Below is a small trained network, with its code and all its weights. Each question gives an input and a class and asks what happens when units are switched off, that is, made to give their printed mean instead of their output.

import numpy as np


def w(rows, s, z=0):
    codes = np.array(rows[::2]) - 128.0
    scale = np.full(codes.shape[1], s)
    scale[-1] = z or s
    return codes * scale


def norm(h):
    return h / np.sqrt((h * h).mean(-1, keepdims=True) + 1e-5)


def f(y):
    return np.maximum(y, 0)


def log_softmax(a):
    a = a - a.max(-1, keepdims=True)
    return a - np.log(np.exp(a).sum(-1, keepdims=True))


def net(x, mask):
    res = np.array(x, float).reshape(1, 4) / 4 @ E
    u = 0
    for l in range(3):
        y = f(norm(res) @ A[l][:, :-1].T + A[l][:, -1])
        res = res + np.where(mask[u : u + 8], y, B[l][:, -1]) @ B[l][:, :-1]
        u += 8
    return log_softmax(norm(res)[-1] @ U[:, :-1].T + U[:, -1])


A, B = {}, {}
E = w([
[80,191,123,133,123],'x0',
[61,14,153,184,103],'x1',
[36,204,239,130,109],'x2',
[90,48,146,37,254],'x3',
],0.0069)
A[0] = w([
[180,72,135,153,58,79],'0.n0',
[48,68,148,200,103,3],'0.n1',
[4,151,88,255,95,123],'0.n2',
[107,187,216,86,217,80],'0.n3',
[130,181,81,150,151,113],'0.n4',
[165,92,10,74,143,215],'0.n5',
[216,115,133,162,84,77],'0.n6',
[146,232,73,127,131,125],'0.n7',
],0.0097,0.0033)
B[0] = w([
[126,178,144,174,197,190],'0.n0',
[86,75,74,108,140,202],'0.n1',
[170,28,105,130,114,250],'0.n2',
[115,246,209,151,175,236],'0.n3',
[153,76,132,91,111,168],'0.n4',
[140,178,133,55,123,255],'0.n5',
[172,157,164,168,127,193],'0.n6',
[193,69,147,88,139,221],'0.n7',
],0.011,0.0059)
A[1] = w([
[87,118,207,142,203,2],'1.n0',
[203,115,147,167,141,133],'1.n1',
[137,180,180,72,110,146],'1.n2',
[185,90,78,1,124,181],'1.n3',
[62,47,45,89,147,234],'1.n4',
[245,69,115,167,121,40],'1.n5',
[84,142,143,137,55,83],'1.n6',
[162,171,96,117,5,45],'1.n7',
],0.0091,0.002)
B[1] = w([
[131,16,109,113,198,195],'1.n0',
[117,157,237,62,105,197],'1.n1',
[61,124,102,204,175,222],'1.n2',
[194,87,135,40,5,254],'1.n3',
[181,99,18,111,34,217],'1.n4',
[177,253,165,152,171,234],'1.n5',
[166,140,139,63,36,139],'1.n6',
[151,99,243,159,76,170],'1.n7',
],0.0077,0.0065)
A[2] = w([
[228,226,44,72,141,171],'2.n0',
[54,35,98,48,2,192],'2.n1',
[158,176,56,79,48,115],'2.n2',
[32,190,219,173,134,30],'2.n3',
[234,171,82,53,83,77],'2.n4',
[107,250,166,218,171,26],'2.n5',
[151,133,84,198,174,1],'2.n6',
[167,131,19,217,85,67],'2.n7',
],0.009,0.0033)
B[2] = w([
[146,161,167,135,31,247],'2.n0',
[164,82,77,95,87,244],'2.n1',
[116,2,154,187,112,202],'2.n2',
[62,78,198,113,138,188],'2.n3',
[98,102,126,166,65,254],'2.n4',
[100,31,124,70,151,195],'2.n5',
[127,70,181,230,178,132],'2.n6',
[83,159,140,105,249,169],'2.n7',
],0.0089,0.0072)
U = w([
[117,62,46,126,114,184],'0',
[159,129,119,193,206,98],'1',
[85,248,94,95,138,70],'2',
[23,133,189,120,225,120],'3',
[206,155,196,133,54,169],'4',
[103,247,13,153,191,2],'5',
],0.014,0.0081)

Each question gives the input, the list of numbers given to net, and the class t.
The units are the neurons (one row each of A and B). Each row of codes is followed by its name. A weight is (code - 128) times the scale printed after its matrix; where a second scale follows, it is the last column's (A, B and U).
mask holds one flag per neuron, layer by layer. A switched-off neuron (its flag False) gives its mean, the last column of its row in B, instead of its output. The means were averaged over made-up inputs and are rounded, as every weight is.
A unit's drop is (log p(t) with every unit on - log p(t) with that unit switched off) / (log p(t) with every unit on - log p(t) with every unit switched off).
The circuit of an input: a set's keep is (log p(t) with only the set's units on - log p(t) with every unit switched off) / (log p(t) with every unit on - log p(t) with every unit switched off). Starting from the 12 units with the biggest drops (on a tie, the unit counted first), units are removed one at a time, each time the one whose removal leaves the highest keep (on an exact tie, the one counted first), for as long as the keep stays at least 0.8.
units of the circuit, in order: the units of the circuit, biggest drop first
k most important neurons: the k neurons with the biggest drops, biggest first
top k neurons in layer l: the k neurons of layer l with the biggest drops, biggest first
drop when u is switched off: that unit's drop, to one decimal
input [3,-7,-7,8], class 4: units of the circuit, in order : [2.n0]
input [0,3,7,-6], class 0: 4 most important neurons : [0.n3 0.n1 0.n2 0.n6]
input [-6,5,8,-8], class 0: units of the circuit, in order : [0.n3 0.n2]
input [2,6,-1,-5], class 0: 3 most important neurons : [0.n1 0.n3 0.n2]
input [-1,8,-5,-7], class 1: 3 most important neurons : [0.n0 1.n3 2.n7]
input [2,-8,7,-3], class 3: top 2 neurons in layer 0 : [0.n3 0.n5]
input [1,-8,7,-4], class 3: top 3 neurons in layer 0 : [0.n3 0.n5 0.n2]
input [-4,-7,0,6], class 2: 2 most important neurons : [0.n3 0.n2]
input [-6,0,4,-2], class 3: top 2 neurons in layer 1 : [1.n3 1.n4]
input [0,6,0,-7], class 1: 2 most important neurons : [0.n0 1.n3]
input [-2,7,0,-8], class 1: top 2 neurons in layer 1 : [1.n3 1.n5]
input [6,8,0,-3], class 0: drop when 1.n4 is switched off : 0.0
input [-5,7,7,-5], class 0: drop when 0.n1 is switched off : 0.2
input [1,-8,4,7], class 3: drop when 0.n3 is switched off : 0.3
